The rows lie along a hidden order. The number after each row says roughly how far along it the row is, from 0 to 15. A new part has a new order.
1	-33	3	23	5	8	-4	27	4	-5	1	-19	4	-17	-2	-12	7	-10	18	16	-3	-21	8	-9	-9	-18	21	1	-18	-15	-24	4	-1	4	-1	19	7	20	12	3	-12	32	-17	-4	-17	4	26	-4	-27	-14	5	-12	-39	-10	-14	1	-28	29	-9	-21	-5	-9	18	13	17	4	18	-8	-8	-13	3	-9	13	20	-12	-15 -> 5
-7	-28	-12	10	25	17	-11	-10	-3	-2	30	11	-21	2	7	19	-20	16	-2	12	-4	-14	-19	1	1	-23	61	-10	4	-11	-23	-33	0	-21	2	13	13	4	-9	-9	-6	8	1	19	4	-14	-5	8	5	-4	23	4	-5	25	11	-7	-9	3	15	-11	10	-10	-9	2	9	15	-7	-7	-10	-32	-22	26	-11	6	-1	13 -> 1
24	-31	2	5	-7	6	10	-6	19	-3	-5	-21	4	-9	-3	-40	17	2	0	-11	-1	13	8	-5	10	20	-12	3	-29	11	2	0	0	18	7	-25	6	7	7	-14	5	-13	7	5	-25	18	12	-20	-6	14	-25	-3	-11	-42	-18	7	0	12	-7	-5	-13	-15	16	5	-17	-16	3	3	-7	34	21	-24	8	1	-15	2 -> 15
-4	-14	6	19	0	2	-1	29	-2	-3	-3	-21	10	-14	-4	-14	6	-12	17	15	-4	-22	10	-8	-9	-18	8	2	-13	-12	-16	11	-1	3	-3	22	0	13	13	9	-10	32	-10	-11	-11	6	23	0	-24	-16	3	-13	-30	-6	-11	2	-22	24	-8	-18	-6	0	12	9	18	3	19	-6	-3	-8	2	-9	15	20	-6	-17 -> 5
25	-19	-7	-5	3	8	7	-27	21	-1	8	1	-8	1	2	-25	1	17	-16	-16	1	20	-5	2	17	24	-6	-3	-14	13	8	-24	1	8	8	-29	7	-3	-9	-20	11	-26	18	16	-16	10	-6	-12	13	25	-13	8	9	-27	-5	2	15	-8	3	3	-5	-13	5	-2	-23	-12	-12	5	-7	30	13	-9	-7	-9	-9	16 -> 14
16	-23	-12	-6	16	13	7	-34	15	0	21	7	-21	6	2	-6	-9	23	-17	-11	0	13	-16	4	18	23	25	-7	-5	14	3	-32	1	-2	9	-23	10	-6	-14	-24	7	-25	19	24	-7	0	-17	-7	17	22	-1	11	10	-7	6	-2	14	-8	11	3	2	-20	-4	-4	-27	-4	-18	3	-9	7	4	3	-13	-11	-5	22 -> 10
-1	-13	-13	1	23	15	-7	-21	2	0	28	17	-22	8	8	18	-20	23	-10	4	-1	-1	-23	3	6	-6	53	-10	7	-3	-6	-39	0	-18	3	-1	10	-3	-13	-16	0	-10	6	21	8	-13	-17	6	14	8	16	10	10	13	15	-6	3	-8	11	-1	9	-14	-12	-3	-2	8	-13	-4	-7	-20	-12	23	-17	4	1	18 -> 4
-13	-15	-3	14	17	9	-10	17	-9	-2	14	1	-5	-6	3	14	-11	-2	11	19	-5	-27	-7	-3	-10	-28	39	-3	3	-17	-22	-8	-1	-15	-3	27	5	10	2	3	-11	27	-14	4	3	-11	12	9	-13	-19	20	-5	-23	18	3	-5	-22	14	2	-14	5	-3	-1	7	21	15	7	-9	-5	-37	-14	8	0	15	-1	-5 -> 0
-12	-16	-4	14	17	11	-11	12	-9	-2	20	0	-8	-5	4	19	-14	1	9	19	-5	-21	-9	-2	-8	-24	41	-5	6	-18	-24	-11	-1	-15	-2	27	5	10	-1	4	-11	24	-13	4	4	-12	6	10	-8	-16	19	-4	-15	19	4	-5	-21	12	4	-13	5	-1	-5	7	22	16	6	-8	-4	-42	-16	17	-2	13	-1	-4 -> 0
-10	-21	2	20	9	8	-7	23	-4	-3	7	-12	2	-12	-1	1	-10	-6	15	18	-5	-24	-1	-6	-6	-25	26	-1	-6	-14	-22	-2	-1	-6	-3	24	6	17	7	6	-13	30	-20	-1	-8	-5	17	3	-20	-19	13	-11	-30	8	-6	-1	-29	22	-5	-19	0	-4	7	10	22	8	14	-9	-6	-23	-5	7	9	20	-6	-13 -> 2
24	-22	-6	-4	4	9	7	-30	22	-1	9	-2	-11	1	3	-28	2	17	-15	-16	1	22	-5	1	15	22	0	-2	-18	14	9	-22	1	14	9	-30	9	-3	-5	-22	9	-26	17	16	-15	10	-3	-13	12	23	-15	8	7	-28	-6	2	11	-3	2	3	-5	-17	4	-2	-25	-13	-10	2	-8	25	15	-9	-4	-6	-9	16 -> 14
-1	-20	-13	3	24	17	-8	-19	1	-1	31	14	-22	5	9	16	-21	21	-5	6	-3	-8	-22	4	3	-12	56	-10	6	-6	-13	-36	0	-20	3	5	12	1	-13	-15	-4	-2	7	22	4	-15	-12	7	13	4	15	8	-1	21	12	-7	-2	-2	10	-5	10	-14	-11	2	4	11	-12	-6	-9	-27	-13	24	-16	3	1	17 -> 2
